What each symbol does to the nodes:
ves: ~>sem, +>veg, !>gez
zum: ~>pap, +>gop, !>gem
gav: ~>tez, +>gog, !>pog
sem: ~>dol, +>gek, !>zaf
fam: ~>mul, +>zom, !>lup
zep: ~>duv, +>pog, !>gaf
gez: ~>zaf, +>sem, !>kad
ton: ~>zum, +>gek, !>vam
pim: ~>fov, +>gaf, !>pev
feb: ~>gez, +>rez, !>sem
sav: ~>veg, +>ton, !>kup
rez: ~>vin, +>tar, !>fod
bok: ~>ton, +>kem, !>sav
mir: ~>ves, +>fod, !>feb
nat: ~>vas, +>bor, !>vas
dol: ~>rez, +>vin, !>mir
gaf: ~>lom, +>gav, !>fov
vop: ~>bor, +>sez, !>nat
lup: ~>nas, +>mul, !>fel
bor: ~>dit, +>gud, !>vas
gud: ~>lup, +>fam, !>nat
dit: ~>fel, +>lup, !>kul
kem: ~>gek, +>feb, !>ton
pog: ~>kul, +>tez, !>tar
pev: ~>feb, +>fov, !>sem
vam: ~>sav, +>veg, !>zom
fel: ~>sez, +>nas, !>nat
kup: ~>ruk, +>veg, !>nid
zaf: ~>mir, +>ruk, !>gaf
pap: ~>kem, +>gop, !>bok
fov: ~>tar, +>pog, !>rez
gop: ~>feb, +>mir, !>kem
par: ~>zep, +>vur, !>nof
vas: ~>kul, +>nid, !>pog
duv: ~>lat, +>vas, !>vur
zom: ~>kup, +>sav, !>mul
tar: ~>nof, +>par, !>lom
vin: ~>pim, +>nof, !>fod
tez: ~>vas, +>duv, !>par
nid: ~>doz, +>ruk, !>gud
lom: ~>gog, +>gov, !>sez
gem: ~>bok, +>pap, !>vam
ruk: ~>bor, +>gem, !>doz
mul: ~>nid, +>kup, !>nas
nas: ~>zil, +>nid, !>sez
veg: ~>fam, +>kup, !>ruk
vur: ~>lom, +>lat, !>zep
sez: ~>tez, +>zil, !>bor
gog: ~>duv, +>nat, !>tez
kad: ~>gop, +>zaf, !>pap
zil: ~>fam, +>doz, !>fam
fod: ~>pev, +>pim, !>ves
kul: ~>par, +>fel, !>gov
nof: ~>gop, +>zep, !>pim
doz: ~>pap, +>bok, !>fam
gek: ~>kad, +>gez, !>bok
gov: ~>nat, +>fov, !>gog
lat: ~>gov, +>kul, !>lom

In the rows, 46 means zero.

The rows follow the links: the fewer symbols apart two nodes are, the more alike their rows tend to be.

Each row is also shifted at random along 2 hidden directions that mean nothing.

Some nodes, each with a row of numbers:
zom	[57,42,43,46,49,46,44,46,45,49,51,42,51,46,46,48,40,45,44,43,42,40,45,48,43,42,45,46,47,43,43,47,40,41,43,43,53,51,48,51,49,42,42,58,40,48]
sez	[54,52,45,47,39,35,41,47,45,40,42,46,39,47,51,46,51,40,47,44,48,47,50,51,41,47,45,48,43,43,45,36,43,52,49,49,47,43,50,44,48,46,53,40,37,52]
gov	[44,39,50,44,44,48,44,52,41,46,42,47,33,51,44,49,49,42,49,45,45,50,52,47,46,48,48,42,51,44,43,41,51,50,54,50,40,44,42,49,45,49,54,44,42,45]
kup	[14,42,45,53,48,49,51,44,47,51,54,41,52,48,49,48,32,51,36,40,44,34,46,36,43,32,53,51,55,45,39,57,41,41,48,39,56,47,51,56,50,35,41,62,41,39]
rez	[38,47,53,43,47,54,40,49,46,38,44,49,51,51,41,47,50,47,49,48,44,48,40,51,52,44,40,47,50,48,49,47,46,43,38,44,44,50,46,38,39,44,42,40,53,39]
gek	[36,48,39,41,50,43,48,43,45,53,49,46,49,40,44,43,49,45,52,50,46,53,43,53,46,57,41,42,35,44,50,42,48,41,41,49,43,49,40,43,48,54,43,45,50,55]
zum	[60,48,37,43,49,45,46,48,51,52,46,47,49,37,47,47,48,50,53,51,52,49,47,52,46,57,44,42,35,50,51,44,48,41,46,51,50,42,46,43,46,53,41,45,52,53]
vin	[57,47,52,44,47,54,42,47,47,38,43,49,51,49,42,46,50,48,47,47,44,47,40,47,51,44,40,47,50,49,49,48,46,45,39,43,44,48,47,39,39,45,42,40,54,40]
bok	[16,47,37,50,49,48,52,47,52,56,49,43,52,40,49,48,37,57,44,47,52,41,48,41,45,47,53,47,43,52,46,55,45,39,50,47,55,39,50,49,50,46,39,54,51,46]
lom	[39,37,51,45,45,52,47,52,43,47,43,46,34,53,43,49,45,46,46,45,46,48,52,44,48,44,51,43,53,48,42,46,52,48,57,49,42,44,43,50,44,47,52,46,45,42]
gez	[15,48,46,47,47,46,53,38,45,50,50,46,50,44,45,40,45,46,44,47,44,49,42,40,47,46,46,46,43,42,47,50,48,47,41,44,38,50,41,46,47,47,46,44,49,46]
lup	[42,54,45,52,40,37,46,44,50,40,45,44,47,46,54,46,44,47,40,42,48,39,48,41,40,39,52,54,47,45,44,47,39,51,48,44,52,41,57,47,49,39,49,45,39,45]
tez	[42,37,48,42,45,48,43,54,40,45,42,46,33,51,42,50,50,41,52,45,45,49,53,51,47,49,46,41,50,44,44,39,51,48,54,51,41,46,43,49,45,49,52,46,41,46]
pev	[54,50,54,49,46,52,51,39,48,43,46,48,51,47,44,41,46,49,40,47,44,46,38,35,51,41,46,50,49,49,48,56,47,50,40,40,40,47,43,42,41,44,44,38,55,36]
zil	[37,54,44,55,41,39,48,44,53,43,45,42,50,44,55,46,39,50,37,41,50,36,47,37,41,37,54,54,50,48,43,51,39,50,49,43,58,39,58,49,50,37,45,48,41,43]
par	[56,40,52,54,46,56,56,48,50,49,41,45,37,50,48,48,38,55,36,43,49,42,51,27,49,38,59,50,58,56,42,60,53,52,59,44,45,36,47,53,43,42,49,45,52,33]
duv	[44,35,48,41,47,49,42,54,40,48,43,46,34,51,41,49,50,41,51,46,45,50,52,52,47,50,45,40,50,44,44,38,51,46,53,51,41,46,40,50,44,50,52,49,42,48]

Where do the symbols, taken in turn from left to right, take each start?
Answers are names.
[27,49,44,50,43,39,43,46,46,44,49,41,49,48,51,48,41,45,41,42,47,38,47,47,41,37,47,50,49,43,41,45,38,45,46,43,56,46,54,51,51,38,45,55,35,47]
~ ~ ~ !: ton
[28,37,48,45,44,49,47,51,41,48,44,45,34,51,44,49,46,43,48,45,44,48,53,44,46,45,49,43,52,44,42,43,52,49,56,49,41,45,43,51,46,47,53,47,41,45]
! ~ !: pog
[20,38,42,41,52,49,40,51,43,51,53,43,51,46,42,51,42,45,50,44,44,40,45,56,45,45,42,41,46,43,44,44,42,34,43,45,56,51,47,50,48,44,37,62,41,49]
~ ~ !: lup
[52,50,40,42,49,46,47,46,50,49,45,49,50,39,44,44,50,50,52,52,51,52,44,52,49,57,42,43,36,49,52,45,49,42,42,50,44,44,44,39,44,54,42,40,56,51]
~ ! ~: dol
[57,45,47,52,40,41,54,43,46,47,43,44,34,47,52,44,43,45,39,43,48,46,53,34,42,43,56,49,48,45,42,47,50,56,58,48,41,40,46,52,50,44,57,42,40,45]
~ ! + ~: tar
[39,49,46,40,48,47,44,42,44,44,47,50,51,44,41,41,54,43,52,50,44,54,39,54,49,53,36,43,38,43,52,42,47,44,35,46,39,53,40,37,43,53,44,38,53,49]
~ !: kad
[51,51,38,51,48,45,56,42,55,55,47,46,50,37,50,45,40,56,42,49,53,46,47,37,45,51,53,49,40,54,48,56,47,46,50,47,50,36,49,46,49,49,43,45,53,47]
~ !: ton
[19,49,39,49,48,48,53,44,53,54,47,45,50,39,49,46,41,56,45,49,53,46,46,42,46,51,51,48,41,51,48,53,47,43,49,47,50,39,49,45,48,50,41,47,54,47]
~ + +: sem
[57,37,51,42,46,52,42,55,42,44,42,47,35,52,42,51,50,43,51,46,45,50,50,50,49,48,45,42,51,47,45,41,51,47,53,51,42,45,42,46,41,48,50,43,46,43]
! ! ~ +: nat
[46,52,45,45,39,34,42,46,44,41,43,45,41,47,51,46,52,39,48,45,47,49,49,53,41,48,44,47,40,40,46,35,43,50,46,50,46,45,50,44,49,47,54,40,36,53]
+ ~: lup
[12,49,54,49,45,54,48,43,47,41,46,48,53,49,44,44,43,52,41,46,44,44,40,37,50,39,47,51,52,48,47,56,45,46,40,39,44,48,47,41,41,41,42,42,54,36]
+ ! +: pim
[40,44,55,49,46,58,48,49,48,42,42,48,46,52,43,48,45,52,42,45,46,44,44,39,51,39,50,49,57,52,46,56,49,48,48,42,44,43,47,44,39,41,45,43,54,32]
! !: fod
[30,52,45,48,40,36,42,47,46,39,45,43,46,47,52,48,47,43,44,42,47,42,48,49,40,42,47,50,45,42,44,39,41,49,47,47,52,45,55,46,50,40,49,46,36,49]
+ + ~ ~: ruk
[75,47,53,46,46,54,47,45,48,40,43,49,49,48,43,44,48,49,44,47,44,47,41,40,51,43,45,48,51,51,48,52,47,48,42,42,42,46,45,41,40,45,44,38,55,37]
+ ! +: pog
[53,41,48,40,43,42,38,55,41,40,38,47,33,50,44,49,55,38,54,46,46,52,52,57,45,52,43,41,45,44,46,32,49,49,52,53,42,46,45,46,45,50,54,41,39,51]
! ~: nat
[46,51,41,49,47,44,57,36,49,55,48,47,49,38,48,39,44,50,43,50,49,51,45,37,46,52,48,47,38,47,49,53,50,49,46,46,39,43,41,45,49,52,46,41,53,49]
~ +: mir
